Here is a tiny trained network, its code and every weight. The questions are about switching its units off for an input and a target symbol, where a switched-off unit gives its printed mean instead of its output.

import numpy as np


def w(rows, s, z=0):
    codes = np.array(rows[::2]) - 128.0
    scale = np.full(codes.shape[1], s)
    scale[-1] = z or s
    return codes * scale


def f(y):
    return np.maximum(y, 0)


def softmax(a):
    e = np.exp(a - a.max(-1, keepdims=True))
    return e / e.sum(-1, keepdims=True)


def log_softmax(a):
    a = a - a.max(-1, keepdims=True)
    return a - np.log(np.exp(a).sum(-1, keepdims=True))


def net(x, mask):
    ids = ['ΛΣΦΩβγδεμξτψ'.index(c) for c in x.split()]
    T = len(ids)
    res = E[ids] + P[:T]
    u = 0
    for l in range(3):
        r = res
        for j in range(3):
            rows = slice(3 * j, 3 * j + 3)
            q, k, v = (r @ M[l][rows].T for M in (Q, K, V))
            z = softmax(np.where(np.tri(T) > 0, q @ k.T / 3**0.5, -1e9)) @ v
            o = O[l][rows]
            res = res + np.where(mask[u + j], z, o[:, -1]) @ o[:, :-1]
        u += 3
        y = f(res @ A[l][:, :-1].T + A[l][:, -1])
        res = res + np.where(mask[u : u + 4], y, B[l][:, -1]) @ B[l][:, :-1]
        u += 4
    return log_softmax(res[-1] @ U[:, :-1].T + U[:, -1])


Q, K, V, O, A, B = {}, {}, {}, {}, {}, {}
E = w([
[112,192,167,141,57,95],'Λ',
[97,202,162,194,96,108],'Σ',
[121,146,170,201,160,133],'Φ',
[199,83,188,153,151,111],'Ω',
[134,2,96,185,82,71],'β',
[123,111,25,148,80,139],'γ',
[78,150,18,137,192,110],'δ',
[184,53,138,129,83,111],'ε',
[138,159,203,151,153,176],'μ',
[174,141,211,92,139,173],'ξ',
[125,202,194,91,96,179],'τ',
[158,115,107,78,88,145],'ψ',
],0.016)
P = w([
[142,232,62,210,53,189],'0',
[129,186,82,176,72,179],'1',
[127,156,103,152,93,155],'2',
[120,131,121,130,113,146],'3',
[112,102,137,106,132,139],'4',
[98,73,152,86,145,135],'5',
[85,45,164,64,166,130],'6',
[50,1,165,39,181,149],'7',
],0.0074)
Q[0] = w([
[132,109,122,139,139,121],'0.h1',
[138,137,113,115,97,142],'0.h1',
[167,80,110,110,159,147],'0.h1',
[100,140,183,93,133,111],'0.h2',
[155,90,88,143,157,114],'0.h2',
[113,131,173,128,112,77],'0.h2',
[20,203,167,60,58,175],'0.h3',
[75,164,18,25,23,55],'0.h3',
[253,101,151,9,18,179],'0.h3',
],0.018)
K[0] = w([
[140,129,119,138,136,115],'0.h1',
[148,121,121,103,108,134],'0.h1',
[149,131,98,109,151,116],'0.h1',
[138,139,108,118,171,100],'0.h2',
[161,87,140,142,110,177],'0.h2',
[135,119,96,145,160,137],'0.h2',
[46,221,176,57,93,118],'0.h3',
[86,144,7,42,70,46],'0.h3',
[243,85,124,43,41,190],'0.h3',
],0.021)
V[0] = w([
[71,138,152,120,155,81],'0.h1',
[157,109,210,183,1,170],'0.h1',
[106,87,138,81,100,137],'0.h1',
[163,127,151,140,91,122],'0.h2',
[132,113,161,138,70,162],'0.h2',
[157,110,159,141,56,153],'0.h2',
[119,94,141,103,161,119],'0.h3',
[189,92,124,220,100,15],'0.h3',
[166,224,79,215,48,162],'0.h3',
],0.0078)
O[0] = w([
[145,103,143,116,133,117,73],'0.h1',
[89,65,66,190,135,254,254],'0.h1',
[75,141,97,82,111,111,108],'0.h1',
[140,159,169,117,124,94,162],'0.h2',
[151,151,160,122,139,74,181],'0.h2',
[147,173,182,108,128,49,194],'0.h2',
[133,144,116,145,122,135,101],'0.h3',
[24,198,146,76,126,164,140],'0.h3',
[130,51,157,74,164,85,205],'0.h3',
],0.007,0.0057)
A[0] = w([
[149,220,52,127,190,98,73],'0.n1',
[124,169,133,58,190,116,4],'0.n2',
[117,254,127,171,95,148,201],'0.n3',
[124,161,205,148,201,133,247],'0.n4',
],0.012,0.0026)
B[0] = w([
[139,92,180,151,245,179,164],'0.n1',
[133,202,156,27,31,107,139],'0.n2',
[136,60,94,182,138,182,169],'0.n3',
[83,115,47,75,76,78,254],'0.n4',
],0.012,0.0044)
Q[1] = w([
[154,113,81,41,146,157],'1.h1',
[139,72,213,110,140,227],'1.h1',
[113,203,122,71,74,185],'1.h1',
[79,218,138,139,128,191],'1.h2',
[253,144,72,190,40,122],'1.h2',
[162,145,1,111,199,114],'1.h2',
[148,155,55,106,138,54],'1.h3',
[184,65,59,184,122,71],'1.h3',
[212,134,103,28,108,138],'1.h3',
],0.015)
K[1] = w([
[101,115,97,29,214,95],'1.h1',
[48,101,226,170,224,251],'1.h1',
[120,166,226,39,114,123],'1.h1',
[31,76,147,113,152,143],'1.h2',
[189,241,200,91,213,163],'1.h2',
[107,151,4,147,186,115],'1.h2',
[95,135,36,79,115,45],'1.h3',
[153,191,13,125,172,79],'1.h3',
[221,112,80,66,3,86],'1.h3',
],0.013)
V[1] = w([
[181,130,121,208,68,61],'1.h1',
[137,174,77,167,115,167],'1.h1',
[173,92,148,185,144,164],'1.h1',
[153,189,129,121,133,134],'1.h2',
[126,174,128,111,190,138],'1.h2',
[186,183,133,144,67,111],'1.h2',
[145,140,180,213,93,229],'1.h3',
[105,1,190,96,73,75],'1.h3',
[156,142,151,86,220,151],'1.h3',
],0.007)
O[1] = w([
[40,100,63,94,83,208,63],'1.h1',
[119,101,106,106,80,125,128],'1.h1',
[238,167,127,93,123,99,159],'1.h1',
[119,89,152,163,106,165,8],'1.h2',
[157,62,172,157,132,156,6],'1.h2',
[72,119,118,180,75,180,33],'1.h2',
[117,99,121,32,62,197,125],'1.h3',
[213,142,51,109,160,103,254],'1.h3',
[1,99,159,181,161,138,47],'1.h3',
],0.0056,0.003)
A[1] = w([
[114,161,127,160,56,139,254],'1.n1',
[158,250,54,206,96,190,125],'1.n2',
[82,138,99,148,119,103,210],'1.n3',
[119,150,108,72,105,177,150],'1.n4',
],0.015,0.0038)
B[1] = w([
[159,78,128,152,142,106,245],'1.n1',
[179,112,255,192,116,187,208],'1.n2',
[144,108,136,80,129,142,243],'1.n3',
[104,132,109,91,166,125,254],'1.n4',
],0.017,0.0056)
Q[2] = w([
[179,171,225,140,131,123],'2.h1',
[171,127,10,106,122,172],'2.h1',
[197,89,133,92,160,191],'2.h1',
[43,108,113,107,126,136],'2.h2',
[141,184,160,5,217,219],'2.h2',
[63,151,240,163,94,120],'2.h2',
[156,94,69,141,229,195],'2.h3',
[120,121,108,144,104,68],'2.h3',
[106,140,101,151,20,126],'2.h3',
],0.018)
K[2] = w([
[179,67,70,168,67,181],'2.h1',
[151,203,99,121,179,119],'2.h1',
[156,161,83,119,98,157],'2.h1',
[114,105,105,82,152,143],'2.h2',
[139,142,177,100,92,254],'2.h2',
[111,185,134,96,196,111],'2.h2',
[90,183,139,77,215,58],'2.h3',
[141,120,99,141,103,105],'2.h3',
[178,61,132,219,53,161],'2.h3',
],0.023)
V[2] = w([
[88,101,112,162,170,124],'2.h1',
[146,135,147,133,201,123],'2.h1',
[79,92,130,162,185,132],'2.h1',
[49,152,55,100,135,125],'2.h2',
[152,149,103,1,56,89],'2.h2',
[121,67,85,123,97,114],'2.h2',
[170,153,105,203,109,51],'2.h3',
[61,46,133,188,96,108],'2.h3',
[41,135,141,178,220,133],'2.h3',
],0.0072)
O[2] = w([
[84,90,51,120,123,131,118],'2.h1',
[141,71,47,184,179,141,148],'2.h1',
[86,71,39,136,126,118,127],'2.h1',
[137,150,247,175,111,160,2],'2.h2',
[220,52,68,206,157,224,103],'2.h2',
[106,138,129,169,182,202,165],'2.h2',
[140,80,125,60,104,177,75],'2.h3',
[121,199,217,137,175,186,112],'2.h3',
[162,254,97,166,44,197,127],'2.h3',
],0.0047,0.0081)
A[2] = w([
[102,72,123,122,160,105,4],'2.n1',
[95,241,12,81,123,62,152],'2.n2',
[144,95,154,111,114,251,115],'2.n3',
[113,176,45,62,170,107,121],'2.n4',
],0.013,0.0044)
B[2] = w([
[163,220,220,100,128,109,235],'2.n1',
[119,37,225,166,139,197,252],'2.n2',
[115,142,110,223,90,2,253],'2.n3',
[136,246,23,105,100,118,244],'2.n4',
],0.0096,0.0074)
U = w([
[161,2,133,115,197,73,255],'Λ',
[130,147,67,30,131,117,222],'Σ',
[119,115,142,106,105,128,96],'Φ',
[190,127,162,85,117,152,40],'Ω',
[79,116,83,121,127,88,77],'β',
[137,122,156,113,118,138,83],'γ',
[102,138,139,90,114,85,77],'δ',
[138,83,93,113,124,158,88],'ε',
[118,147,127,126,187,113,106],'μ',
[135,158,115,121,85,93,41],'ξ',
[168,152,134,113,96,111,21],'τ',
[105,107,131,109,115,132,114],'ψ',
],0.0085,0.0049)

Each question gives the input, a string of symbols that net reads in full, and the target symbol t.
The units are the heads (3 rows each of Q, K, V and O) and the neurons (one row each of A and B). Each row of codes is followed by its name. A weight is (code - 128) times the scale printed after its matrix; where a second scale follows, it is the last column's (O, A, B and U).
mask holds one flag per unit, layer by layer, with each layer's heads first. A switched-off unit (its flag False) gives its mean, the last column of its rows in O or B, instead of its output. The means were averaged over made-up inputs and are rounded, as every weight is.
A unit's drop is (log p(t) with every unit on - log p(t) with that unit switched off) / (log p(t) with every unit on - log p(t) with every unit switched off).
The circuit of an input: a set's keep is (log p(t) with only the set's units on - log p(t) with every unit switched off) / (log p(t) with every unit on - log p(t) with every unit switched off). Starting from the 12 units with the biggest drops (on a tie, the unit counted first), units are removed one at a time, each time the one whose removal leaves the highest keep (on an exact tie, the one counted first), for as long as the keep stays at least 0.8.
units of the circuit, in order: the units of the circuit, biggest drop first
k most important neurons: the k neurons with the biggest drops, biggest first
k most important neurons of layer l: the k neurons of layer l with the biggest drops, biggest first
input ε β ξ, target Λ: units of the circuit, in order	2.n4, 2.h3
input Σ γ ξ, target Λ: units of the circuit, in order	2.n4, 2.n1
input β γ μ, target Λ: 3 most important neurons of layer 0	0.n4, 0.n1, 0.n3
input τ δ τ γ ψ, target Ω: units of the circuit, in order	0.n1, 2.h3, 1.h3, 2.n2
input ψ ψ Ω μ β Σ γ ψ, target Σ: 3 most important neurons	1.n2, 2.n4, 0.n1
input δ ε ε β Ω, target Σ: 3 most important neurons	0.n4, 2.n4, 0.n1
input ε δ ψ τ, target ξ: units of the circuit, in order	2.h3, 0.h2, 2.n3, 1.h3
input γ ε Φ γ Σ μ ε, target Σ: 2 most important neurons	1.n2, 2.n4
input τ δ β Φ Λ Λ β, target δ: units of the circuit, in order	0.n1, 1.h3, 2.h2
input μ β γ ψ, target Λ: 2 most important neurons of layer 2	2.n4, 2.n1
input Ω γ τ μ, target Λ: units of the circuit, in order	2.n4, 2.h3
input ξ ξ τ μ Ω ψ τ τ, target Σ: 3 most important neurons	1.n2, 2.n4, 2.n3
input γ β Φ β, target Σ: 3 most important neurons	1.n2, 0.n4, 2.n4
input Φ ε Φ γ, target Λ: 2 most important neurons of layer 2	2.n4, 2.n1
input τ ψ δ ε ψ, target Ω: units of the circuit, in order	0.n1, 2.h3, 2.n2, 1.h3
input Ω γ μ γ γ β ψ γ, target Σ: most important neuron of layer 0	0.n1
input Λ τ Φ τ ξ ψ Λ, target Σ: 3 most important neurons	1.n2, 1.n1, 0.n1
input β β γ, target Λ: 3 most important neurons	2.n4, 1.n2, 0.n1
input γ Φ δ γ ε δ, target Σ: 3 most important neurons of layer 0	0.n2, 0.n1, 0.n4
input γ Φ Λ β δ μ ξ, target ξ: 2 most important neurons	2.n3, 0.n1
input β γ γ ε δ Λ ξ, target τ: 2 most important neurons	0.n1, 2.n3
input τ β ψ, target Λ: 3 most important neurons	2.n4, 0.n1, 1.n2
input γ γ γ δ ψ ε τ Φ, target β: 2 most important neurons of layer 1	1.n2, 1.n3
input μ Σ δ Φ ψ τ β, target δ: 2 most important neurons	0.n1, 2.n1
input Σ β Φ ξ Σ, target Σ: most important neuron	2.n4
input μ ξ Σ Φ ξ, target Σ: 2 most important neurons	1.n2, 2.n4
input Φ γ Φ ε ε, target Σ: 2 most important neurons of layer 1	1.n2, 1.n4
